Here is a tiny trained network, its code and every weight. The questions are about switching its units off for an input and a class, where a switched-off unit gives its printed mean instead of its output.

import numpy as np


def w(rows, s, z=0):
    codes = np.array(rows[::2]) - 128.0
    scale = np.full(codes.shape[1], s)
    scale[-1] = z or s
    return codes * scale


def f(y):
    return y / 2 * (1 + np.tanh(0.7978845608 * (y + 0.044715 * y**3)))


def log_softmax(a):
    a = a - a.max(-1, keepdims=True)
    return a - np.log(np.exp(a).sum(-1, keepdims=True))


def net(x, mask):
    res = np.array(x, float).reshape(1, 7) / 4 @ E
    y = f(res @ A[0][:, :-1].T + A[0][:, -1])
    res = res + np.where(mask, y, B[0][:, -1]) @ B[0][:, :-1]
    return log_softmax(res[-1] @ U[:, :-1].T + U[:, -1])


A, B = {}, {}
E = w([
[99,70,70],'x0',
[39,85,42],'x1',
[207,26,201],'x2',
[124,183,44],'x3',
[2,151,177],'x4',
[139,115,168],'x5',
[142,252,130],'x6',
],0.0058)
A[0] = w([
[136,128,108,119],'N0',
[135,130,149,39],'N1',
[94,84,100,149],'N2',
[154,250,124,53],'N3',
[140,177,214,4],'N4',
[130,112,153,107],'N5',
[150,113,166,140],'N6',
[101,102,163,170],'N7',
[126,124,129,134],'N8',
[123,150,106,203],'N9',
[123,146,142,94],'N10',
[129,150,112,150],'N11',
[137,149,96,200],'N12',
[203,73,152,34],'N13',
[133,153,104,165],'N14',
[178,90,139,53],'N15',
[123,139,135,118],'N16',
[124,165,186,38],'N17',
[132,133,101,33],'N18',
[109,135,127,157],'N19',
[132,142,132,57],'N20',
[131,141,114,123],'N21',
[130,141,101,141],'N22',
[129,123,127,113],'N23',
[145,112,132,80],'N24',
[147,93,174,157],'N25',
[94,102,143,32],'N26',
[127,151,174,21],'N27',
[192,86,145,45],'N28',
[157,125,102,151],'N29',
[132,139,108,140],'N30',
[150,232,127,75],'N31',
[116,163,148,138],'N32',
[131,104,116,158],'N33',
[131,154,130,72],'N34',
[141,205,123,24],'N35',
[116,165,149,153],'N36',
[148,138,92,115],'N37',
[116,140,118,150],'N38',
[118,136,120,174],'N39',
],0.018,0.0029)
B[0] = w([
[122,94,149,133],'N0',
[147,161,140,127],'N1',
[14,88,128,193],'N2',
[232,60,77,255],'N3',
[93,254,50,205],'N4',
[100,175,156,147],'N5',
[133,182,183,181],'N6',
[38,165,110,176],'N7',
[120,130,129,130],'N8',
[122,75,88,168],'N9',
[132,148,102,133],'N10',
[132,93,102,150],'N11',
[137,39,119,169],'N12',
[185,108,244,238],'N13',
[135,77,100,161],'N14',
[158,118,211,192],'N15',
[127,135,110,131],'N16',
[110,201,70,170],'N17',
[131,85,155,127],'N18',
[108,117,73,145],'N19',
[162,136,122,123],'N20',
[138,100,128,136],'N21',
[124,62,128,148],'N22',
[125,129,134,126],'N23',
[132,132,161,138],'N24',
[96,194,213,206],'N25',
[66,136,106,147],'N26',
[128,188,101,149],'N27',
[182,108,224,213],'N28',
[123,62,185,153],'N29',
[132,87,132,141],'N30',
[210,88,68,236],'N31',
[128,156,58,161],'N32',
[82,102,175,149],'N33',
[153,131,108,136],'N34',
[178,110,83,193],'N35',
[129,157,54,167],'N36',
[124,48,150,149],'N37',
[119,102,88,145],'N38',
[117,108,97,145],'N39',
],0.033,0.008)
U = w([
[182,86,83,176],'0',
[13,105,151,209],'1',
[51,48,145,77],'2',
[114,232,159,4],'3',
[127,156,255,140],'4',
],0.0052,0.0028)

Each question gives the input, the list of numbers given to net, and the class t.
The units are the neurons (one row each of A and B). Each row of codes is followed by its name. A weight is (code - 128) times the scale printed after its matrix; where a second scale follows, it is the last column's (A, B and U).
mask holds one flag per neuron, in row order. A switched-off neuron (its flag False) gives its mean, the last column of its row in B, instead of its output. The means were averaged over made-up inputs and are rounded, as every weight is.
A unit's drop is (log p(t) with every unit on - log p(t) with that unit switched off) / (log p(t) with every unit on - log p(t) with every unit switched off).
The circuit of an input: a set's keep is (log p(t) with only the set's units on - log p(t) with every unit switched off) / (log p(t) with every unit on - log p(t) with every unit switched off). Starting from the 12 units with the biggest drops (on a tie, the unit counted first), units are removed one at a time, each time the one whose removal leaves the highest keep (on an exact tie, the one counted first), for as long as the keep stays at least 0.8.
units of the circuit, in order: the units of the circuit, biggest drop first
k most important neurons: the k neurons with the biggest drops, biggest first
input [5,-4,-2,2,1,6,-4], class 2: 2 most important neurons => [N13 N4]
input [-1,5,7,-6,7,4,-1], class 1: units of the circuit, in order => [N7]
input [-6,-1,-7,-8,6,0,2], class 0: 3 most important neurons => [N3 N31 N25]
input [6,5,-6,-4,4,-5,5], class 2: units of the circuit, in order => [N2 N4]
input [4,2,2,1,3,-7,4], class 2: 3 most important neurons => [N3 N31 N4]
input [1,-6,7,2,-2,4,7], class 4: 3 most important neurons => [N13 N28 N15]
input [-8,-6,-2,0,2,1,-2], class 3: 2 most important neurons => [N4 N17]
input [-1,-4,8,6,6,7,8], class 3: 2 most important neurons => [N4 N17]
input [7,3,-8,-7,-7,4,-8], class 2: 2 most important neurons => [N4 N25]
input [5,6,3,5,4,-7,0], class 1: 3 most important neurons => [N3 N31 N2]
input [8,0,3,1,-1,-1,7], class 2: 2 most important neurons => [N3 N31]
input [-8,5,-5,-7,-4,-1,-4], class 1: 2 most important neurons => [N3 N13]
input [7,2,0,-1,-7,-1,1], class 2: 2 most important neurons => [N25 N6]
input [0,8,7,5,3,7,-8], class 1: most important neuron => [N2]
